Below are the code and all the weights of a small trained network. Each question names an input and a class and asks about switching units off, where a switched-off unit gives its printed mean instead of its output.

import numpy as np


def w(rows, s, z=0):
    codes = np.array(rows[::2]) - 128.0
    scale = np.full(codes.shape[1], s)
    scale[-1] = z or s
    return codes * scale


def norm(h):
    return h / np.sqrt((h * h).mean(-1, keepdims=True) + 1e-5)


def f(y):
    return y / 2 * (1 + np.tanh(0.7978845608 * (y + 0.044715 * y**3)))


def log_softmax(a):
    a = a - a.max(-1, keepdims=True)
    return a - np.log(np.exp(a).sum(-1, keepdims=True))


def net(x, mask):
    res = np.array(x, float).reshape(1, 5) / 4 @ E
    u = 0
    for l in range(2):
        y = f(norm(res) @ A[l][:, :-1].T + A[l][:, -1])
        res = res + np.where(mask[u : u + 6], y, B[l][:, -1]) @ B[l][:, :-1]
        u += 6
    return log_softmax(norm(res)[-1] @ U[:, :-1].T + U[:, -1])


A, B = {}, {}
E = w([
[206,50,164],'x0',
[139,128,130],'x1',
[149,34,151],'x2',
[237,50,2],'x3',
[130,128,129],'x4',
],0.006)
A[0] = w([
[117,8,192,99],'L0N0',
[172,62,50,151],'L0N1',
[93,70,209,171],'L0N2',
[108,161,10,71],'L0N3',
[129,168,103,255],'L0N4',
[137,92,124,87],'L0N5',
],0.011,0.0045)
B[0] = w([
[254,141,103,215],'L0N0',
[19,148,100,253],'L0N1',
[188,72,135,226],'L0N2',
[190,181,151,197],'L0N3',
[94,116,193,214],'L0N4',
[123,177,67,128],'L0N5',
],0.0086,0.0054)
A[1] = w([
[101,3,173,254],'L1N0',
[90,140,161,160],'L1N1',
[114,167,105,88],'L1N2',
[140,165,111,34],'L1N3',
[155,118,113,103],'L1N4',
[159,88,65,160],'L1N5',
],0.019,0.0038)
B[1] = w([
[162,154,254,255],'L1N0',
[32,34,112,204],'L1N1',
[202,248,9,169],'L1N2',
[168,232,89,130],'L1N3',
[81,179,181,144],'L1N4',
[17,98,147,230],'L1N5',
],0.007,0.0065)
U = w([
[80,150,99,82],'0',
[133,89,170,56],'1',
[251,162,99,252],'2',
],0.018,0.0027)

Each question gives the input, the list of numbers given to net, and the class t.
The units are the neurons (one row each of A and B). Each row of codes is followed by its name. A weight is (code - 128) times the scale printed after its matrix; where a second scale follows, it is the last column's (A, B and U).
mask holds one flag per neuron, layer by layer. A switched-off neuron (its flag False) gives its mean, the last column of its row in B, instead of its output. The means were averaged over made-up inputs and are rounded, as every weight is.
A unit's drop is (log p(t) with every unit on - log p(t) with that unit switched off) / (log p(t) with every unit on - log p(t) with every unit switched off).
The circuit of an input: a set's keep is (log p(t) with only the set's units on - log p(t) with every unit switched off) / (log p(t) with every unit on - log p(t) with every unit switched off). Starting from all 12 units, units are removed one at a time, each time the one whose removal leaves the highest keep (on an exact tie, the one counted first), for as long as the keep stays at least 0.8.
units of the circuit, in order: the units of the circuit, biggest drop first
unit that matters most: the unit with the biggest drop
k most important neurons: the k neurons with the biggest drops, biggest first
top k neurons in layer l: the k neurons of layer l with the biggest drops, biggest first
drop when u is switched off: that unit's drop, to one decimal
input [5,7,-4,1,2], class 0: top 2 neurons in layer 0	(L0N2, L0N1)
input [0,-3,5,8,5], class 0: unit that matters most	L0N1
input [7,4,-2,6,8], class 0: units of the circuit, in order	(L0N1, L1N5)
input [8,7,2,-2,3], class 2: 2 most important neurons	(L0N0, L1N1)
input [5,1,-1,3,6], class 0: units of the circuit, in order	(L0N1, L0N2)
input [3,-5,-7,4,-1], class 0: 3 most important neurons	(L0N1, L0N0, L0N2)
input [6,-4,4,-7,6], class 2: units of the circuit, in order	(L0N0, L1N5)
input [4,-1,3,0,2], class 2: 3 most important neurons	(L0N0, L1N1, L0N2)
input [6,-3,4,-6,0], class 2: top 2 neurons in layer 0	(L0N0, L0N1)
input [3,-5,4,0,3], class 2: 4 most important neurons	(L0N0, L1N1, L0N2, L0N4)
input [7,-8,1,7,0], class 1: top 2 neurons in layer 1	(L1N0, L1N2)
input [-1,-8,5,5,-6], class 0: top 2 neurons in layer 0	(L0N1, L0N2)
input [-3,4,-4,2,-4], class 2: top 2 neurons in layer 0	(L0N3, L0N1)
input [4,2,2,-1,-4], class 2: units of the circuit, in order	(L0N0)
input [-5,7,0,2,-4], class 2: 2 most important neurons	(L0N3, L1N5)
input [3,1,-1,1,0], class 0: drop when L0N1 is switched off	0.1
input [6,-2,7,-1,-1], class 2: drop when L1N5 is switched off	-0.2
input [7,3,-5,7,-2], class 0: drop when L1N5 is switched off	0.0
